Below is a small trained network, with its code and all its weights. Each question gives an input and a class and asks what happens when units are switched off, that is, made to give their printed mean instead of their output.

import numpy as np


def w(rows, s, z=0):
    codes = np.array(rows[::2]) - 128.0
    scale = np.full(codes.shape[1], s)
    scale[-1] = z or s
    return codes * scale


def norm(h):
    return h / np.sqrt((h * h).mean(-1, keepdims=True) + 1e-5)


def f(y):
    return np.maximum(y, 0)


def log_softmax(a):
    a = a - a.max(-1, keepdims=True)
    return a - np.log(np.exp(a).sum(-1, keepdims=True))


def net(x, mask):
    res = np.array(x, float).reshape(1, 5) / 4 @ E
    u = 0
    for l in range(2):
        y = f(norm(res) @ A[l][:, :-1].T + A[l][:, -1])
        res = res + np.where(mask[u : u + 15], y, B[l][:, -1]) @ B[l][:, :-1]
        u += 15
    return log_softmax(norm(res)[-1] @ U[:, :-1].T + U[:, -1])


A, B = {}, {}
E = w([
[60,67,57,106,93,174,98],'x0',
[112,16,99,243,221,162,198],'x1',
[130,160,230,127,79,254,147],'x2',
[165,162,103,231,83,137,85],'x3',
[117,102,113,196,4,87,221],'x4',
],0.0051)
A[0] = w([
[124,156,66,97,176,209,101,147],'0.n1',
[120,88,137,121,49,102,190,5],'0.n2',
[131,135,168,116,107,254,184,124],'0.n3',
[216,129,93,253,97,183,36,158],'0.n4',
[134,98,188,121,187,217,43,48],'0.n5',
[220,179,223,189,208,62,217,115],'0.n6',
[75,81,216,53,197,97,137,72],'0.n7',
[65,70,190,43,124,109,245,69],'0.n8',
[244,170,103,137,139,182,105,128],'0.n9',
[151,87,121,190,188,173,200,119],'0.n10',
[85,155,214,144,203,76,96,103],'0.n11',
[130,104,180,174,177,135,175,82],'0.n12',
[27,54,125,171,116,179,67,177],'0.n13',
[198,105,139,115,82,152,224,46],'0.n14',
[105,196,99,202,79,53,98,91],'0.n15',
],0.007,0.0017)
B[0] = w([
[130,181,53,126,117,94,138,207],'0.n1',
[136,149,175,129,136,102,150,204],'0.n2',
[236,162,60,248,154,101,138,245],'0.n3',
[12,190,166,116,171,117,70,223],'0.n4',
[210,180,100,126,159,131,64,218],'0.n5',
[44,99,71,80,93,226,165,242],'0.n6',
[73,177,174,221,165,203,111,220],'0.n7',
[54,255,178,185,129,125,70,251],'0.n8',
[112,188,121,99,141,165,151,175],'0.n9',
[154,88,204,44,70,117,49,253],'0.n10',
[127,139,19,94,80,78,127,180],'0.n11',
[148,85,181,51,110,164,86,201],'0.n12',
[108,132,163,44,85,211,178,248],'0.n13',
[121,116,39,144,74,81,108,195],'0.n14',
[91,115,133,107,143,132,131,203],'0.n15',
],0.0064,0.0044)
A[1] = w([
[212,110,137,89,156,200,18,240],'1.n1',
[153,167,87,130,113,105,31,243],'1.n2',
[113,185,116,20,82,129,110,128],'1.n3',
[135,151,80,115,126,160,158,110],'1.n4',
[113,163,104,200,82,182,90,64],'1.n5',
[37,140,76,67,123,167,178,246],'1.n6',
[221,169,163,120,112,147,171,33],'1.n7',
[188,192,101,146,24,181,121,110],'1.n8',
[111,105,52,107,153,18,128,126],'1.n9',
[132,100,94,87,86,192,101,135],'1.n10',
[97,113,146,76,182,106,170,178],'1.n11',
[129,82,178,188,1,78,178,201],'1.n12',
[203,216,177,113,85,105,108,183],'1.n13',
[202,120,70,95,204,176,113,175],'1.n14',
[126,57,194,165,196,144,112,249],'1.n15',
],0.0092,0.0013)
B[1] = w([
[119,121,118,122,108,26,139,228],'1.n1',
[109,102,199,145,111,114,150,222],'1.n2',
[111,60,128,138,75,204,156,249],'1.n3',
[174,89,35,150,128,77,138,158],'1.n4',
[107,159,153,172,161,149,97,210],'1.n5',
[177,198,82,173,102,166,145,255],'1.n6',
[112,58,116,152,192,163,198,159],'1.n7',
[165,65,118,92,216,125,151,231],'1.n8',
[219,93,201,165,245,182,138,185],'1.n9',
[179,112,115,148,154,147,254,195],'1.n10',
[123,126,192,201,144,152,72,159],'1.n11',
[135,188,103,46,154,6,92,220],'1.n12',
[110,58,114,148,117,124,88,221],'1.n13',
[112,178,107,98,53,10,175,189],'1.n14',
[90,59,181,66,57,214,49,159],'1.n15',
],0.007,0.0079)
U = w([
[105,225,69,92,115,6,111,175],'0',
[5,218,171,201,128,167,46,146],'1',
[107,14,174,76,46,135,116,139],'2',
[197,114,130,225,213,119,132,135],'3',
[111,159,34,150,96,168,204,130],'4',
[152,137,114,183,64,135,97,1],'5',
],0.013,0.006)

Each question gives the input, the list of numbers given to net, and the class t.
The units are the neurons (one row each of A and B). Each row of codes is followed by its name. A weight is (code - 128) times the scale printed after its matrix; where a second scale follows, it is the last column's (A, B and U).
mask holds one flag per neuron, layer by layer. A switched-off neuron (its flag False) gives its mean, the last column of its row in B, instead of its output. The means were averaged over made-up inputs and are rounded, as every weight is.
A unit's drop is (log p(t) with every unit on - log p(t) with that unit switched off) / (log p(t) with every unit on - log p(t) with every unit switched off).
The circuit of an input: a set's keep is (log p(t) with only the set's units on - log p(t) with every unit switched off) / (log p(t) with every unit on - log p(t) with every unit switched off). Starting from the 12 units with the biggest drops (on a tie, the unit counted first), units are removed one at a time, each time the one whose removal leaves the highest keep (on an exact tie, the one counted first), for as long as the keep stays at least 0.8.
circuit, biggest first: the units of the circuit, biggest drop first
unit that matters most: the unit with the biggest drop
k most important neurons: the k neurons with the biggest drops, biggest first
top k neurons in layer l: the k neurons of layer l with the biggest drops, biggest first
input [-7,-7,2,-4,2], class 2: most important neuron -> 1.n3
input [4,-4,7,-4,0], class 3: 2 most important neurons -> 0.n3; 1.n8
input [5,-6,8,5,-7], class 3: circuit, biggest first -> 0.n3; 1.n8; 0.n8
input [8,6,-3,4,-5], class 4: top 3 neurons in layer 0 -> 0.n13; 0.n1; 0.n3
input [3,-6,7,5,-4], class 3: 2 most important neurons -> 0.n3; 1.n8
input [7,4,0,6,-6], class 4: 2 most important neurons -> 0.n13; 0.n8
input [0,8,4,6,3], class 2: top 3 neurons in layer 0 -> 0.n10; 0.n8; 0.n12
input [-5,-6,-7,-6,4], class 3: top 3 neurons in layer 0 -> 0.n10; 0.n13; 0.n4
input [-7,0,6,-7,2], class 1: top 2 neurons in layer 1 -> 1.n5; 1.n10
input [-6,-7,-5,-2,2], class 2: 2 most important neurons -> 1.n3; 0.n3
input [2,-2,7,-4,6], class 3: circuit, biggest first -> 0.n3; 1.n8
input [-1,8,3,0,-6], class 2: 2 most important neurons -> 0.n10; 0.n12
input [-8,-6,8,3,2], class 3: circuit, biggest first -> 1.n8; 1.n7
input [1,4,0,1,3], class 2: circuit, biggest first -> 0.n10
input [4,-8,7,7,5], class 2: top 2 neurons in layer 0 -> 0.n8; 0.n7
input [-4,1,7,7,-8], class 0: top 2 neurons in layer 0 -> 0.n5; 0.n8
input [5,6,4,-8,-6], class 1: 3 most important neurons -> 0.n7; 0.n8; 1.n12
input [-7,-1,-3,-5,-6], class 4: top 3 neurons in layer 0 -> 0.n6; 0.n11; 0.n3
input [5,4,3,0,-5], class 0: top 2 neurons in layer 1 -> 1.n14; 1.n1
input [-3,2,8,-8,7], class 1: unit that matters most -> 0.n8
input [-7,3,7,-2,-7], class 0: circuit, biggest first -> 1.n14; 1.n1; 0.n11
input [-4,1,8,4,-5], class 3: 2 most important neurons -> 1.n12; 0.n3
input [-3,6,6,-3,8], class 0: 2 most important neurons -> 1.n12; 0.n14
input [-2,-6,-5,8,-2], class 1: 2 most important neurons -> 0.n4; 0.n10
input [2,-7,-2,-8,6], class 1: top 2 neurons in layer 0 -> 0.n8; 0.n10
input [5,-7,0,4,1], class 2: top 2 neurons in layer 0 -> 0.n6; 0.n8
input [-4,-3,3,-1,0], class 4: unit that matters most -> 0.n6
